Here is a tiny trained network, its code and every weight. The questions are about switching its units off for an input and a target symbol, where a switched-off unit gives its printed mean instead of its output.

import numpy as np


def w(rows, s, z=0):
    codes = np.array(rows[::2]) - 128.0
    scale = np.full(codes.shape[1], s)
    scale[-1] = z or s
    return codes * scale


def norm(h):
    return h / np.sqrt((h * h).mean(-1, keepdims=True) + 1e-5)


def softmax(a):
    e = np.exp(a - a.max(-1, keepdims=True))
    return e / e.sum(-1, keepdims=True)


def log_softmax(a):
    a = a - a.max(-1, keepdims=True)
    return a - np.log(np.exp(a).sum(-1, keepdims=True))


def net(x, mask):
    ids = ['βγδεθλμξπσφψω'.index(c) for c in x.split()]
    T = len(ids)
    res = E[ids] + P[:T]
    u = 0
    for l in range(3):
        r = norm(res)
        for j in range(2):
            rows = slice(4 * j, 4 * j + 4)
            q, k, v = (r @ M[l][rows].T for M in (Q, K, V))
            z = softmax(np.where(np.tri(T) > 0, q @ k.T / 4**0.5, -1e9)) @ v
            o = O[l][rows]
            res = res + np.where(mask[u + j], z, o[:, -1]) @ o[:, :-1]
        u += 2
    return log_softmax(norm(res)[-1] @ U[:, :-1].T + U[:, -1])


Q, K, V, O = {}, {}, {}, {}
E = w([
[143,125,122,168,117],'β',
[120,116,147,147,88],'γ',
[147,136,117,159,137],'δ',
[127,128,117,158,100],'ε',
[109,148,53,143,100],'θ',
[122,114,163,174,91],'λ',
[96,99,146,158,104],'μ',
[110,126,104,114,128],'ξ',
[116,135,119,115,89],'π',
[98,133,120,141,136],'σ',
[133,121,142,170,111],'φ',
[73,254,215,123,157],'ψ',
[111,104,133,143,126],'ω',
],0.005)
P = w([
[187,161,127,123,188],'0',
[135,119,3,173,46],'1',
[109,66,26,175,29],'2',
[127,82,48,193,48],'3',
[125,85,70,187,53],'4',
[139,95,89,185,52],'5',
[141,101,102,182,71],'6',
[140,104,114,182,75],'7',
[147,107,127,181,81],'8',
[143,115,133,173,85],'9',
[143,118,138,170,94],'10',
[139,120,149,171,100],'11',
[133,140,152,164,109],'12',
],0.0018)
Q[0] = w([
[150,137,153,209,80],'0.h1',
[157,103,89,78,172],'0.h1',
[91,160,178,187,96],'0.h1',
[151,80,180,59,168],'0.h1',
[134,188,62,176,57],'0.h2',
[187,124,136,42,210],'0.h2',
[2,191,157,217,84],'0.h2',
[57,132,82,108,110],'0.h2',
],0.005)
K[0] = w([
[74,155,182,167,172],'0.h1',
[166,80,69,102,100],'0.h1',
[135,169,180,136,148],'0.h1',
[155,75,92,156,82],'0.h1',
[124,143,161,136,253],'0.h2',
[179,31,128,143,48],'0.h2',
[106,199,129,33,194],'0.h2',
[144,161,184,122,145],'0.h2',
],0.0048)
V[0] = w([
[168,45,148,98,124],'0.h1',
[159,136,64,93,27],'0.h1',
[194,54,169,146,122],'0.h1',
[162,4,91,235,78],'0.h1',
[165,137,76,139,193],'0.h2',
[129,135,94,54,139],'0.h2',
[127,153,202,175,109],'0.h2',
[108,163,185,186,181],'0.h2',
],0.0029)
O[0] = w([
[166,154,62,176,50,51],'0.h1',
[166,95,139,236,127,253],'0.h1',
[152,182,12,102,160,72],'0.h1',
[95,74,6,163,114,233],'0.h1',
[43,156,134,185,121,113],'0.h2',
[168,180,105,196,153,103],'0.h2',
[190,135,191,90,206,142],'0.h2',
[83,138,205,98,173,113],'0.h2',
],0.0027,0.0021)
Q[1] = w([
[56,180,92,191,53],'1.h1',
[194,73,186,52,171],'1.h1',
[166,107,195,2,200],'1.h1',
[90,134,91,190,69],'1.h1',
[233,131,133,76,181],'1.h2',
[205,67,188,138,170],'1.h2',
[39,120,72,174,85],'1.h2',
[55,128,56,145,95],'1.h2',
],0.0059)
K[1] = w([
[109,190,215,96,187],'1.h1',
[148,40,1,193,63],'1.h1',
[126,19,38,202,17],'1.h1',
[140,209,194,69,182],'1.h1',
[134,149,128,113,84],'1.h2',
[86,129,113,140,55],'1.h2',
[155,107,156,99,176],'1.h2',
[155,106,181,106,178],'1.h2',
],0.0091)
V[1] = w([
[183,82,119,89,150],'1.h1',
[3,224,170,120,196],'1.h1',
[197,51,137,91,97],'1.h1',
[159,196,137,140,125],'1.h1',
[170,117,124,124,211],'1.h2',
[87,124,192,162,152],'1.h2',
[218,185,84,97,114],'1.h2',
[139,117,187,146,158],'1.h2',
],0.005)
O[1] = w([
[150,24,85,109,68,4],'1.h1',
[1,198,214,81,119,223],'1.h1',
[144,57,69,196,109,2],'1.h1',
[140,208,145,112,77,198],'1.h1',
[249,35,151,104,96,13],'1.h2',
[133,164,207,211,134,136],'1.h2',
[146,123,13,36,44,56],'1.h2',
[186,136,115,254,137,85],'1.h2',
],0.0034,0.0021)
Q[2] = w([
[152,118,211,92,255],'2.h1',
[116,143,71,127,22],'2.h1',
[134,143,178,52,176],'2.h1',
[48,125,150,238,111],'2.h1',
[68,142,112,118,29],'2.h2',
[185,108,164,168,186],'2.h2',
[198,163,201,116,92],'2.h2',
[124,162,197,224,179],'2.h2',
],0.0079)
K[2] = w([
[74,77,35,142,98],'2.h1',
[154,175,198,146,151],'2.h1',
[64,97,98,167,98],'2.h1',
[133,182,108,36,166],'2.h1',
[68,199,220,43,209],'2.h2',
[154,93,1,169,51],'2.h2',
[65,139,72,151,71],'2.h2',
[127,149,73,48,55],'2.h2',
],0.0089)
V[2] = w([
[123,180,114,255,145],'2.h1',
[196,97,141,207,57],'2.h1',
[156,221,126,85,93],'2.h1',
[129,140,214,164,23],'2.h1',
[192,48,194,81,101],'2.h2',
[161,167,124,84,75],'2.h2',
[33,125,168,84,150],'2.h2',
[215,141,83,131,158],'2.h2',
],0.0055)
O[2] = w([
[254,120,169,113,213,232],'2.h1',
[155,153,249,87,124,153],'2.h1',
[193,162,68,107,29,167],'2.h1',
[180,62,187,65,73,149],'2.h1',
[32,59,193,182,24,2],'2.h2',
[139,182,96,92,16,136],'2.h2',
[150,69,88,86,142,131],'2.h2',
[108,212,117,200,102,98],'2.h2',
],0.0043,0.0033)
U = w([
[149,88,96,166,78,169],'β',
[200,56,156,113,163,23],'γ',
[214,169,17,122,195,54],'δ',
[249,204,156,191,56,68],'ε',
[109,195,129,60,151,241],'θ',
[94,77,173,160,60,2],'λ',
[88,120,184,110,165,179],'μ',
[79,65,50,79,144,41],'ξ',
[160,111,119,65,47,117],'π',
[114,157,126,193,192,224],'σ',
[155,65,164,202,98,20],'φ',
[60,212,119,183,65,180],'ψ',
[49,43,122,187,175,88],'ω',
],0.013,0.0027)

Each question gives the input, a string of symbols that net reads in full, and the target symbol t.
The units are the heads (4 rows each of Q, K, V and O). Each row of codes is followed by its name. A weight is (code - 128) times the scale printed after its matrix; where a second scale follows, it is the last column's (O and U).
mask holds one flag per head, layer by layer. A switched-off head (its flag False) gives its mean, the last column of its rows in O, instead of its output. The means were averaged over made-up inputs and are rounded, as every weight is.
A unit's drop is (log p(t) with every unit on - log p(t) with that unit switched off) / (log p(t) with every unit on - log p(t) with every unit switched off).
The circuit of an input: a set's keep is (log p(t) with only the set's units on - log p(t) with every unit switched off) / (log p(t) with every unit on - log p(t) with every unit switched off). Starting from all 6 units, units are removed one at a time, each time the one whose removal leaves the highest keep (on an exact tie, the one counted first), for as long as the keep stays at least 0.8.
circuit, biggest first: the units of the circuit, biggest drop first
most important unit: the unit with the biggest drop
heads that matter: for each layer, one digit per head in row order, 1 if its drop is at least 0.15 and else 0, layers parted by /
input ω π π β, target ξ: most important unit	0.h1
input β θ π ψ θ ξ φ θ β π π π ψ, target ψ: heads that matter	11 / 11 / 11
input θ θ π π λ φ, target δ: heads that matter	01 / 00 / 00
input ω π θ, target ξ: circuit, biggest first	[0.h2 2.h2 1.h1]
input π π π π μ μ, target ε: heads that matter	11 / 10 / 11
input β θ β μ σ ξ, target ψ: heads that matter	10 / 01 / 01
input θ θ μ σ π, target δ: heads that matter	01 / 00 / 00
input θ θ ψ ψ μ β π ψ π ψ, target δ: circuit, biggest first	[2.h2 2.h1]
input π θ π ξ θ π π π π μ θ, target ε: heads that matter	10 / 10 / 11
input ε π μ ψ θ ω ψ θ π, target σ: heads that matter	11 / 11 / 11
input ε θ γ γ θ, target σ: heads that matter	11 / 11 / 11
input β π ξ ξ π θ, target ψ: circuit, biggest first	[1.h2 0.h1 2.h2 0.h2]
input β β ε μ ψ θ π ε γ, target θ: heads that matter	10 / 00 / 01
input θ θ ω π ψ π θ θ ε θ ω ε, target θ: circuit, biggest first	[1.h1 2.h2]
input π φ ψ β θ δ ε π μ π π π ψ, target ε: most important unit	0.h2
input λ γ μ μ π π μ π ω θ ε π ε, target φ: circuit, biggest first	[0.h2 1.h1 2.h2]
input θ ω γ ω θ π φ θ π γ δ, target δ: heads that matter	01 / 01 / 00
input λ μ π ω θ μ ω β θ π π μ, target φ: circuit, biggest first	[0.h2 1.h1 2.h2]
input θ σ θ ψ θ, target θ: heads that matter	00 / 10 / 01
input φ ε θ π ψ π β φ, target θ: most important unit	1.h1
input ξ π θ λ π μ β π θ δ, target θ: circuit, biggest first	[0.h2 0.h1 1.h1 2.h2]
input ω π π β π π, target ξ: circuit, biggest first	[0.h2 2.h1 1.h1]
